Here is a tiny trained network, its code and every weight. The questions are about switching its units off for an input and a class, where a switched-off unit gives its printed mean instead of its output.

import numpy as np


def w(rows, s, z=0):
    codes = np.array(rows[::2]) - 128.0
    scale = np.full(codes.shape[1], s)
    scale[-1] = z or s
    return codes * scale


def f(y):
    return np.maximum(y, 0)


def log_softmax(a):
    a = a - a.max(-1, keepdims=True)
    return a - np.log(np.exp(a).sum(-1, keepdims=True))


def net(x, mask):
    res = np.array(x, float).reshape(1, 5) / 4 @ E
    y = f(res @ A[0][:, :-1].T + A[0][:, -1])
    res = res + np.where(mask, y, B[0][:, -1]) @ B[0][:, :-1]
    return log_softmax(res[-1] @ U[:, :-1].T + U[:, -1])


A, B = {}, {}
E = w([
[129,139,123,109,194,98,117,167],'x0',
[34,202,59,131,47,119,35,205],'x1',
[99,217,123,13,57,5,228,87],'x2',
[120,169,146,145,174,108,126,154],'x3',
[21,191,40,103,231,254,202,70],'x4',
],0.0076)
A[0] = w([
[207,146,154,180,162,109,159,126,251],'n0',
[149,121,144,167,200,146,145,91,156],'n1',
[168,115,52,167,120,141,70,188,231],'n2',
[101,184,39,91,136,179,125,107,214],'n3',
[86,123,90,167,191,167,148,76,137],'n4',
[73,155,88,78,99,77,87,147,198],'n5',
[122,178,143,38,80,86,204,138,233],'n6',
[137,91,114,178,156,187,73,157,253],'n7',
[98,161,139,42,89,97,160,125,206],'n8',
[172,87,246,162,103,93,110,159,244],'n9',
[87,175,77,181,131,130,72,156,194],'n10',
[178,98,139,154,122,175,152,129,121],'n11',
[128,155,132,63,156,122,211,83,203],'n12',
[155,95,192,89,147,100,216,56,218],'n13',
],0.012,0.0042)
B[0] = w([
[210,52,254,42,147,46,79,96,200],'n0',
[159,89,217,101,222,236,154,63,190],'n1',
[53,50,170,160,52,157,75,186,213],'n2',
[50,114,66,170,129,186,242,170,230],'n3',
[89,123,151,4,150,196,238,112,208],'n4',
[184,194,28,192,22,133,148,242,215],'n5',
[229,243,31,169,158,78,115,100,244],'n6',
[34,60,238,74,100,186,166,213,236],'n7',
[223,180,40,201,185,70,150,214,220],'n8',
[204,85,184,168,120,98,3,177,254],'n9',
[34,135,122,161,51,117,170,234,214],'n10',
[175,83,240,116,156,149,163,152,175],'n11',
[184,201,108,131,216,107,163,48,216],'n12',
[192,121,149,91,200,7,107,29,228],'n13',
],0.0069,0.014)
U = w([
[219,8,205,92,161,179,92,155,254],'0',
[231,137,136,104,143,51,57,98,47],'1',
[113,39,204,33,190,223,235,76,147],'2',
[145,204,95,45,237,164,176,32,62],'3',
[50,78,157,172,15,123,13,191,122],'4',
[211,171,87,138,48,111,70,203,204],'5',
[20,118,108,85,76,254,183,175,69],'6',
[141,156,54,185,124,189,240,170,85],'7',
],0.007,0.004)

Each question gives the input, the list of numbers given to net, and the class t.
The units are the neurons (one row each of A and B). Each row of codes is followed by its name. A weight is (code - 128) times the scale printed after its matrix; where a second scale follows, it is the last column's (A, B and U).
mask holds one flag per neuron, in row order. A switched-off neuron (its flag False) gives its mean, the last column of its row in B, instead of its output. The means were averaged over made-up inputs and are rounded, as every weight is.
A unit's drop is (log p(t) with every unit on - log p(t) with that unit switched off) / (log p(t) with every unit on - log p(t) with every unit switched off).
The circuit of an input: a set's keep is (log p(t) with only the set's units on - log p(t) with every unit switched off) / (log p(t) with every unit on - log p(t) with every unit switched off). Starting from the 12 units with the biggest drops (on a tie, the unit counted first), units are removed one at a time, each time the one whose removal leaves the highest keep (on an exact tie, the one counted first), for as long as the keep stays at least 0.8.
units of the circuit, in order: the units of the circuit, biggest drop first
top k neurons: the k neurons with the biggest drops, biggest first
drop when u is switched off: that unit's drop, to one decimal
input [6,2,-8,0,-7], class 4: units of the circuit, in order : (n2)
input [5,8,0,6,1], class 6: units of the circuit, in order : (n9, n6)
input [0,0,2,5,-3], class 1: units of the circuit, in order : (n10, n7)
input [8,3,-8,5,0], class 4: top 2 neurons : (n2, n3)
input [-4,0,5,6,3], class 3: top 3 neurons : (n12, n10, n2)
input [5,6,7,2,1], class 7: top 2 neurons : (n9, n3)
input [2,0,8,6,2], class 3: top 2 neurons : (n12, n9)
input [-5,5,3,4,2], class 7: top 2 neurons : (n9, n3)
input [-7,-1,5,-1,1], class 3: top 2 neurons : (n9, n12)
input [-6,-5,1,4,8], class 3: top 2 neurons : (n12, n7)
input [-8,-4,4,-5,0], class 1: top 2 neurons : (n4, n3)
input [-3,-4,4,-6,-5], class 1: drop when n10 is switched off : 0.0
input [-5,-5,2,8,0], class 1: drop when n13 is switched off : 0.1
input [2,0,0,-1,6], class 2: units of the circuit, in order : (n4)
input [-3,1,-6,-4,-3], class 4: drop when n2 is switched off : 0.3
input [-1,2,5,7,2], class 7: drop when n9 is switched off : 0.6
